Each row has a name. After each piece below comes the name of the row it's from, unless a question asks for something else. Each question is about the rows just above it.

[179 135 127 178 132]  q_425
[158 143  73 119 178]  q_575
[135 127 135 132 178]  q_613
[158 144  65 113 176]  q_234
[127 125 135 132 178]  q_339
[125 130 109 110 175]  q_641
[191 191 141 160 191]  q_442
Put [135 178 132 127 135] back in order: which row is it? | q_613
[135 127 178 132 179] is which row reordered? | q_425
Count of [191] in q_442: | 3
How many times does q_613 hold [178]? | 1

[ 98 162  93 128 157 143 151  91 141 151 131  64 140 128 100 121 119 136] = q_510
[140 128  91 142 136 100 151  93  98 121 162 151 131  64 157 141 128 119] = q_323
[140 128 141 136 131 100 103  91 151 119  64 162 157  98 142  93 121 129] = q_40
[140 128 174 136 131 100 103  91 151 119 121 131 175 119 127 135 179 117] = q_4
Count of [140] in q_510: | 1
which: [ 98 162  93 128 157 143 151  91 141 151 131  64 140 128 100 121 119 136] | q_510
Count of [142] in q_323: | 1
Where do [140 128 174 136 131 100 103  91 151 119 121 131 175 119 127 135 179 117] appear? | q_4
Which row holds these entries in another order? [ 64  91  93  98 100 103 119 121 128 129 131 136 140 141 142 151 157 162] | q_40
Count of [151] in q_323: | 2
[119 140 128  91 142 136 100 151  93  98 121 162 151 131  64 157 141 128] is which row reordered? | q_323

[180  76 139 135  78 113 166 101 137 138 152] = q_850
[138  93 121 114 124 137 160  86 136 152 134] = q_514
[146  99 152 134 115 134 163 140 127 120 139] = q_700
[102 168 124 129 154 148 116 154 119 117 115] = q_94
[104 155 139 103 166 173 153 134  92 125  84] = q_793
[108 168 141  94 163 168 142 133 110 100 121] = q_824
[121  97 103 125 170 103 163 103 129 120 103] = q_407
How many times does q_407 hold [102]? | 0
Count of [103] in q_407: | 4
which: [102 168 124 129 154 148 116 154 119 117 115] | q_94
which: [121  97 103 125 170 103 163 103 129 120 103] | q_407
Times [120] occurs in q_700: | 1

[ 88 126 116  91 122 132 109 129  88 106 138 111 115 134 149 121 111 158
 131 182 133 100  95] -> q_46
[102 175 138  79 139 133 100 172  77 163  85 127 162 147 164 104 169  91
 114 146 170 156  80] -> q_15
[128 148 142 140 118 125 120 131 141 160 116 128 136 127 163 138 151 118
 151 137 155 139 127] -> q_789
[ 91 144 124  91 166 128 128 119  99 138  93 172 127 133 118  79 118 100
  95 130 101 109 109] -> q_977
[151 168 103 108 174  92  93  74 124 118 103  88  82 137  79  82 104 125
  82  92 143 155 150] -> q_868
[143  74 108 174 103 105  92  82  92  92 151 124  88  93  79 125  82 143
  92  92  82 103 155] -> q_505
Which row holds these entries in another order? [155 103  82  92  92 143  82 125  79  93  88 124 151  92  92  82  92 105
 103 174 108  74 143] | q_505
Count of [92] in q_505: | 5
Which row holds [143  74 108 174 103 105  92  82  92  92 151 124  88  93  79 125  82 143
  92  92  82 103 155]? | q_505

[126 131 118 124 116 132 170  99  99 116  99 116 120 122 128 129 111 100
 128 111 146 129 116 125 124 123] = q_477
[128 131 116 157 145 126 145  91 107 112  91  85 128 131 140 135 113 114
 120 118 160 158  87 128 122 137] = q_921
[125 135 116  97 124 142 194 101  90 118  98 137 106 101 108 125 106  80
 135 107 142 109 102 120 121 101] = q_650
Times [116] occurs in q_477: | 4
Count of [101] in q_650: | 3

[ 97 120 132  58  80 132  80  90 119 155]  q_739
[114  64 164 157  94 136 110 109 165 115]  q_87
[ 97 120 132  81 138 193  80  90 119 101]  q_771
[154 100 144 188  99 150 101 138  76 120]  q_172
[112  98 139 138 114 130 113 102 146 148]  q_956
[176 122 117 147 109 118 151  95 110 112]  q_859
[120 154 150 144 101 188 150 150 120 120]  q_662
[103 124 151  76 144 164  84 102 129 149]  q_91
Count of [80] in q_739: | 2
which: [176 122 117 147 109 118 151  95 110 112] | q_859
Which row holds these entries in another order? [101 120 120 120 144 150 150 150 154 188] | q_662
which: [ 97 120 132  81 138 193  80  90 119 101] | q_771
Times [150] occurs in q_662: | 3
Which row holds these entries in another order? [ 76  84 102 103 124 129 144 149 151 164] | q_91

[104 123 124 118 158 125 125 143  90 117 160 138 132 149 142 124 104 145
 113] = q_37
[155 134 105 157 152 136 117 182  78 154 160 114 136 126 155 119 137 140
 140] = q_289
[137 120 118 115 111 121 149 129 132 114 134 107 102 115 110 124 137 106
 136] = q_572
[ 87 106 143  98 121 130 104 108  87 126 144 158 131 145 124 162 114  96
 112] = q_576
[136 119  78 157 117 152 160 136 105 155 127 136 140 140 134 182 155 154
 114] = q_912
[140 157 136 182 114  78 119 105 117 152 134 136 140 155 155 126 154 160
 136] = q_653
which: [ 87 106 143  98 121 130 104 108  87 126 144 158 131 145 124 162 114  96
 112] | q_576
The row with [137 120 118 115 111 121 149 129 132 114 134 107 102 115 110 124 137 106
 136] is | q_572
[ 90 104 104 113 117 118 123 124 124 125 125 132 138 142 143 145 149 158
 160] is which row reordered? | q_37
Which row holds these entries in another order? [114 154 155 182 134 140 140 136 127 155 105 136 160 152 117 157  78 119
 136] | q_912
Put [136 140 157 136 182 114  78 119 105 117 152 134 136 140 155 155 126 154
 160] back in order: which row is it? | q_653

[112 116 112 118 119  80 107] = q_755
[158 126 124  98 172 141 116] = q_960
[143 177 177 145 125 177 177] = q_185
How many times does q_755 hold [118]? | 1
Times [177] occurs in q_185: | 4
which: [143 177 177 145 125 177 177] | q_185

[141 165  81 117 159 129 119 156 133 128 123  65  78 152] : q_949
[165 120 134 116 119 117  81 130 141 159  83 156 133  98] : q_204
[141 165 165 117 159 129 119 156 133 159 116 120  98  83] : q_96
[143 115  99 164 131 138 110 135 140 111 135  90  95 135] : q_462
Count of [135] in q_462: | 3
which: [141 165  81 117 159 129 119 156 133 128 123  65  78 152] | q_949
Put [ 83  98 116 117 119 120 129 133 141 156 159 159 165 165] back in order: which row is it? | q_96
Count of [165] in q_96: | 2
Which row holds these entries in another order? [156 133  98 165 120 134 116 119 117  81 130 141 159  83] | q_204
Times [111] occurs in q_462: | 1

[174 117 137 127 113 115 127 121 115 117] -> q_502
[115 159 130 129 152 134 130 202 152 125] -> q_785
[131 135 138 122 129 125 129 148 131 122] -> q_86
[125 119 111 125 111 114 125 111 111 125] -> q_521
[122 127 117 133 123 127 128 116 123 134] -> q_13
[135 129 139 125 130 127 132 130 140 124] -> q_916
[135 131 139 123 130 125 131 132 139 121] -> q_603
[128 130 134 131 130 128 131 137 131 121] -> q_129
[130 128 129 130 131 127 139 124 124 130] -> q_614
[177 113 135 128 114 116 112 119 114 112] -> q_423
[161 123 137 120 125 123 132 128 124 118] -> q_240
[124 127 127 130 125 132 126 124 126 129] -> q_754
How many times does q_521 hold [111]? | 4
Which row holds [128 130 134 131 130 128 131 137 131 121]? | q_129

[149 122 135 130 143 144 112 131 114 144 141 149 151 133 145 130 111 120
 110 116 108 147 137] : q_224
[132 132 126 133 128 128 131 123 128 130 129 124 128 120 123 128 120 132
 128 132 128 123 125] : q_409
[123 130 143 113 132 151 113 146 113 117 135 129 142 126 124 142 136 146
 141 130 115 155 142] : q_528
[143 149 141 108 120 131 111 110 122 130 149 112 130 146 114 135 144 137
 147 144 116 151 133] : q_294
[144 150 108 124 144 101 135  88 134 137 136 116 121 154 106 117 146 115
 128 158 140 106 111] : q_124
[151 130 144 112 122 144 108 147 130 137 114 111 143 149 116 141 136 110
 133 120 149 145 131] : q_382
[131 145 149 120 133 110 136 141 116 149 143 111 114 137 130 147 108 144
 122 112 144 130 151] is which row reordered? | q_382
Times [128] occurs in q_409: | 7
Which row holds these entries in another order? [149 146 151 137 130 112 149 111 130 143 110 144 120 147 116 131 122 144
 114 133 108 135 141] | q_294
Put [137 147 108 116 110 120 111 130 145 133 151 149 141 144 114 131 112 144
 143 130 135 122 149] back in order: which row is it? | q_224
Which row holds these entries in another order? [120 120 123 123 123 124 125 126 128 128 128 128 128 128 128 129 130 131
 132 132 132 132 133] | q_409

[137 127 137 122 129  90 137  90 113 127] -> q_599
[125 124 151 112 149 115 145 125 150 120] -> q_765
[123 125  91 107 152 124 142 159 150 130] -> q_331
[131 130 101 122 155 133 131 189 137 120] -> q_957
[134 129 140 125 139 134 127 138 127 124] -> q_631
[123 127 129 149 126 126 130 138 117 131] -> q_928
[108 134 120 117  89 121 125 161 137 126] -> q_198
which: [137 127 137 122 129  90 137  90 113 127] | q_599
Count of [90] in q_599: | 2
which: [131 130 101 122 155 133 131 189 137 120] | q_957
which: [125 124 151 112 149 115 145 125 150 120] | q_765

[130 156 185 138 182 183 182 185 184 184 179 191 185] : q_417
[128 137 178 186 182 185 184 186 188 183 182 186 182] : q_740
[126 133 183 183 179 184 185 188 179 181 185 182 182] : q_243
[129 167 183 183 183 183 174 176 179 183 189 182 188] : q_230
[123 129 133 127 124 128 132 129 125 129 137 165 181] : q_516
[129 130 129 129 127 131 128 130 134 179 185 179 183] : q_115
[130 124 127 127 124 130 130 140 122 184 178 182 180] : q_985
[127 132 124 135 129 130 128 128 127 130 131 154 191] : q_825
[124 142 182 182 184 181 184 180 184 184 188 178 178] : q_291
[128 149 182 183 184 184 183 182 191 174 188 184 184] : q_301
[132 121 121 125 123 127 127 127 124 127 128 132 121] : q_108
Which row holds these entries in another order? [128 129 129 165 124 129 137 132 125 181 127 133 123] | q_516
Which row holds [130 124 127 127 124 130 130 140 122 184 178 182 180]? | q_985
Times [121] occurs in q_108: | 3
Where do [127 132 124 135 129 130 128 128 127 130 131 154 191] appear? | q_825

[141  83 143 115 141 131 136 143 127 127 133 147 104 126 131 110 139  96
 140 124 125 142 117 128 117 109 116 133 101 132 136 120 125 134 137 115
 126 132 126 166 143 124 143 188 130] = q_141
[132 128 123 115 140 119 116 116 124 126 148 139 131 134 130 128 137 126
 140 130 124  67 127 132 125 123 141 135 106 126 145 138 126 134 133 143
 128 102 112 137 135 143 104 176 128] = q_59
[118 104 158 100 118 135 133 133 129 126 165 143 140 131 142 125 120 153
 116 126 136 141 136 129 128 113  92 127 131 127 126 146 121 114 131 142
 132 118 114 115 128 140 139 122 122] = q_274
[121 177 139 122 131 121 134 130 126 134  99 149 107 127  66 120 136 113
 125 116 125 166 127 143 130 147 141 124 153 124 109 128 131 119 111 140
 120 150 122 115 124 122 127 193 130] = q_646
[141  83 143 115 141 131 136 111 127 127 133 147 104 126 131 110 119  96
 140 124 125 142 117 128 117 109 116 133 101 132 136 120 125 134 137 115
 126 132 126 166 143 124 144 188 130] = q_607
[141  83 143 115 141 131 136 111 127 127 133 147 104 126 131 110 139  96
 140 124 125 142 117 128 117 109 116 133 101 132 136 120 125 134 137 115
 126 132 131 143 121 134 147 152 121] = q_358
[ 67 128 133 115 140 119 116 116 124 126 148 139 131 133 130  67 137 126
 133 130 124  67 127 132 125 123 141 135 106 126 145 138 126 134 133 143
 128 102 112 137 135 143 104 176 133] = q_368
[128 114 140 126 125 120 115 158 127 131 110 151 103 135 123 122 132 141
 128 131 137 102 128 117 124 142 115 141 107 128 108 125 130 121 123 164
 128 107 125 126 129 119 134 147 130] = q_485
Count of [134] in q_368: | 1
How many times does q_141 hold [143]? | 4
which: [132 128 123 115 140 119 116 116 124 126 148 139 131 134 130 128 137 126
 140 130 124  67 127 132 125 123 141 135 106 126 145 138 126 134 133 143
 128 102 112 137 135 143 104 176 128] | q_59
which: [ 67 128 133 115 140 119 116 116 124 126 148 139 131 133 130  67 137 126
 133 130 124  67 127 132 125 123 141 135 106 126 145 138 126 134 133 143
 128 102 112 137 135 143 104 176 133] | q_368

[128 130 125 123 114 132 125 137 131 130 131 126 131 141 131 120 106 135
 132 128 115 125] : q_635
[132 138 126 124 132 120 129 135 133 125 129 119 130  88 128 140 135 123
 128 122 132 129] : q_863
[130 132 139 132 132 127 128 133 124 132 131 120 125 140 123 121 137 118
 139 133 132 132] : q_373
[130 133 127 128 115 123 125 129 132 126 131 140 128 100 127 124 115 137
 123 126 133 123] : q_964
[132 122  97 125 130 133 124 124 130 136 121 132 129 120 127 145 136 141
 124 135 107 123] : q_712
[128 130 121 132 139 120 140 118 132 137 133 132 132 124 124 125 132 133
 132 127 131 139] : q_950
[141 106 132 123 128 115 128 120 125 130 131 132 131 125 126 135 125 131
 114 130 137 130] : q_689
[128 130 125 123 114 132 125 137 131 130 131 118 127 164 128 119 135 126
 129 133 132 124] : q_377
[129 126 133 126 129 135 129 129 126 126 123 140 128 116 122 136 108 128
 130 127 133 131] : q_179
[129 126 133 126 129 135 129 129 126 126 123 140 128 116 122 136 108 128
 125 130 117 136] : q_148
[130 136  98 129 140 132 127 129 123 127 127 125 127 185 129 129 133 127
 130 126 125 128] : q_555
[124 132 133 132 131 121 118 133 132 120 137 132 132 123 125 128 132 139
 139 140 127 130] is which row reordered? | q_373
Where do [129 126 133 126 129 135 129 129 126 126 123 140 128 116 122 136 108 128
 130 127 133 131] appear? | q_179
which: [141 106 132 123 128 115 128 120 125 130 131 132 131 125 126 135 125 131
 114 130 137 130] | q_689
Which row holds these entries in another order? [125 128 130 125 123 114 132 125 137 131 130 131 126 131 141 131 120 106
 135 132 128 115] | q_635

[ 81 150 144  93 193 185  80 166] -> q_168
[144  81  67 100 137 158 184 178] -> q_877
[ 67 158 144 100 178 183  81 137] -> q_69
Times [101] occurs in q_877: | 0
[ 67  81 100 137 144 158 178 183] is which row reordered? | q_69
[137 158 184 178 144  81  67 100] is which row reordered? | q_877
[137  67 158 144 100 178 183  81] is which row reordered? | q_69

